Here is a tiny trained network, its code and every weight. The questions are about switching its units off for an input and a class, where a switched-off unit gives its printed mean instead of its output.

import numpy as np


def w(rows, s, z=0):
    codes = np.array(rows[::2]) - 128.0
    scale = np.full(codes.shape[1], s)
    scale[-1] = z or s
    return codes * scale


def f(y):
    return np.maximum(y, 0)


def log_softmax(a):
    a = a - a.max(-1, keepdims=True)
    return a - np.log(np.exp(a).sum(-1, keepdims=True))


def net(x, mask):
    res = np.array(x, float).reshape(1, 8) / 4 @ E
    y = f(res @ A[0][:, :-1].T + A[0][:, -1])
    res = res + np.where(mask, y, B[0][:, -1]) @ B[0][:, :-1]
    return log_softmax(res[-1] @ U[:, :-1].T + U[:, -1])


A, B = {}, {}
E = w([
[229,161,137,127,164,156,55,166,105,77,140],'x0',
[87,171,187,150,122,110,99,185,80,174,99],'x1',
[116,115,78,125,16,143,64,44,109,117,130],'x2',
[186,152,135,97,126,100,162,109,59,96,247],'x3',
[119,128,93,163,128,206,125,103,76,135,161],'x4',
[195,82,169,144,50,108,139,131,90,138,156],'x5',
[171,145,117,96,85,207,169,171,180,148,100],'x6',
[202,117,127,94,165,84,197,156,114,156,75],'x7',
],0.011)
A[0] = w([
[205,94,241,75,122,119,117,103,140,125,135,166],'N1',
[170,186,75,114,121,218,83,136,98,42,194,162],'N2',
[118,156,83,110,141,156,185,200,229,83,71,91],'N3',
[105,138,94,110,206,149,171,54,132,106,127,233],'N4',
[54,151,153,153,120,150,109,142,130,215,63,205],'N5',
[58,169,184,66,142,156,62,90,214,133,96,249],'N6',
[88,161,215,158,58,118,98,183,63,140,91,198],'N7',
[114,100,80,145,154,136,177,149,232,184,128,122],'N8',
[221,84,238,90,55,94,188,150,98,141,59,206],'N9',
[166,116,137,89,148,97,156,76,141,104,127,108],'N10',
[136,83,137,124,205,77,192,139,74,100,120,178],'N11',
[47,207,136,195,119,116,68,150,77,181,153,176],'N12',
[73,94,127,113,33,224,162,124,150,162,83,173],'N13',
[104,164,167,64,102,94,129,149,127,111,98,186],'N14',
[63,82,51,130,72,97,171,88,120,140,185,221],'N15',
[93,56,115,122,38,121,148,79,118,211,105,216],'N16',
[172,149,183,90,127,60,147,209,223,112,79,250],'N17',
[96,254,134,162,167,122,35,215,105,141,91,252],'N18',
[59,77,133,80,126,84,148,55,140,68,175,154],'N19',
[120,129,90,51,186,136,121,109,223,52,150,194],'N20',
[170,146,115,130,170,208,93,115,77,100,157,214],'N21',
[227,148,143,131,209,83,128,134,55,149,119,203],'N22',
[191,106,151,120,51,159,88,145,90,66,172,220],'N23',
[116,155,62,163,158,170,112,140,61,91,184,201],'N24',
[115,112,120,114,206,113,116,103,158,105,87,188],'N25',
[80,69,169,82,200,143,151,76,84,52,160,180],'N26',
[146,115,173,121,96,113,40,123,70,105,163,186],'N27',
[26,156,120,132,198,169,137,114,106,78,84,209],'N28',
],0.0085,0.0038)
B[0] = w([
[171,76,109,156,167,73,173,105,204,95,151,196],'N1',
[194,168,171,157,92,182,57,34,193,170,167,238],'N2',
[130,149,65,98,165,202,173,96,220,125,84,219],'N3',
[95,175,62,104,75,117,122,181,142,207,152,199],'N4',
[149,131,133,118,159,180,121,136,71,88,47,220],'N5',
[123,116,108,63,156,133,43,177,136,53,78,217],'N6',
[103,84,187,162,217,113,124,80,69,78,116,210],'N7',
[135,136,111,90,105,107,169,133,158,118,67,206],'N8',
[190,26,125,177,162,88,254,67,123,113,156,251],'N9',
[148,112,79,194,107,79,140,121,113,137,113,170],'N10',
[125,149,138,145,136,70,175,232,125,208,129,203],'N11',
[81,139,189,179,113,105,33,145,51,61,87,212],'N12',
[113,78,186,77,57,203,137,104,130,95,80,229],'N13',
[132,118,93,134,172,128,119,49,98,118,85,173],'N14',
[78,181,65,73,39,70,129,70,43,115,127,231],'N15',
[105,123,144,82,103,124,184,52,61,102,82,241],'N16',
[149,107,87,130,223,111,165,109,195,144,78,245],'N17',
[151,135,142,215,167,180,116,205,123,71,130,225],'N18',
[109,186,43,110,97,34,98,129,98,98,148,207],'N19',
[170,171,83,96,138,123,107,107,181,159,109,207],'N20',
[134,228,201,203,90,191,75,119,199,212,171,209],'N21',
[160,130,165,172,149,101,186,182,92,247,186,222],'N22',
[177,68,195,109,117,90,106,29,216,81,217,236],'N23',
[165,210,190,154,104,139,61,114,93,139,203,210],'N24',
[119,150,112,136,126,166,118,202,120,156,119,185],'N25',
[92,168,115,115,56,88,127,173,99,189,136,191],'N26',
[107,104,174,150,123,81,75,103,146,79,220,220],'N27',
[64,146,113,60,142,150,77,215,117,108,124,208],'N28',
],0.0067,0.013)
U = w([
[98,152,181,184,145,123,163,245,68,251,193,202],'0',
[188,62,106,213,233,89,254,152,142,223,114,134],'1',
[104,102,142,108,18,168,218,81,72,144,38,172],'2',
[111,31,126,126,140,50,145,105,135,81,212,30],'3',
[181,156,181,181,96,172,91,67,179,167,206,186],'4',
[131,147,36,93,194,195,147,188,206,154,41,7],'5',
[65,199,18,98,61,40,135,144,86,171,142,212],'6',
[66,110,179,176,224,142,67,171,63,50,105,125],'7',
],0.0075,0.0011)

Each question gives the input, the list of numbers given to net, and the class t.
The units are the neurons (one row each of A and B). Each row of codes is followed by its name. A weight is (code - 128) times the scale printed after its matrix; where a second scale follows, it is the last column's (A, B and U).
mask holds one flag per neuron, in row order. A switched-off neuron (its flag False) gives its mean, the last column of its row in B, instead of its output. The means were averaged over made-up inputs and are rounded, as every weight is.
A unit's drop is (log p(t) with every unit on - log p(t) with that unit switched off) / (log p(t) with every unit on - log p(t) with every unit switched off).
The circuit of an input: a set's keep is (log p(t) with only the set's units on - log p(t) with every unit switched off) / (log p(t) with every unit on - log p(t) with every unit switched off). Starting from the 12 units with the biggest drops (on a tie, the unit counted first), units are removed one at a time, each time the one whose removal leaves the highest keep (on an exact tie, the one counted first), for as long as the keep stays at least 0.8.
units of the circuit, in order: the units of the circuit, biggest drop first
unit that matters most: the unit with the biggest drop
top k neurons: the k neurons with the biggest drops, biggest first
drop when u is switched off: that unit's drop, to one decimal
input [1,2,2,7,0,-8,-8,4], class 0: unit that matters most => N22
input [6,-3,-5,5,-2,0,7,0], class 1: top 2 neurons => N17; N22
input [0,4,-3,1,6,2,-6,-2], class 0: units of the circuit, in order => N6; N23
input [7,4,-6,8,-4,-1,-6,-5], class 0: top 3 neurons => N22; N11; N26
input [2,6,6,2,-3,3,-6,0], class 3: units of the circuit, in order => N27; N21
input [-5,5,8,0,-8,4,-2,-8], class 7: units of the circuit, in order => N7; N12
input [4,6,4,-5,-4,4,4,2], class 1: top 2 neurons => N9; N17
input [6,-6,-3,1,8,-7,-1,3], class 4: top 3 neurons => N2; N21; N20
input [-4,-6,-4,-3,1,2,2,-3], class 2: top 4 neurons => N13; N17; N18; N15
input [2,8,-4,-1,1,-1,2,3], class 1: top 3 neurons => N22; N17; N9
input [-5,6,6,-6,1,-8,3,-1], class 7: top 2 neurons => N6; N12
input [-6,5,-1,6,-6,-4,-8,-7], class 6: top 2 neurons => N19; N15
input [8,-5,3,-2,-7,-2,4,-1], class 5: top 3 neurons => N17; N3; N24
input [-7,3,-8,-1,-8,5,8,-8], class 5: units of the circuit, in order => N3
input [-3,-2,-2,3,-2,8,-1,1], class 1: drop when N12 is switched off => 0.1
input [-6,2,-2,-2,6,-6,1,-7], class 7: drop when N12 is switched off => 0.1
input [-7,-8,4,8,7,-4,3,-4], class 6: drop when N15 is switched off => 0.3
input [2,0,0,8,-2,2,7,2], class 1: drop when N1 is switched off => 0.2
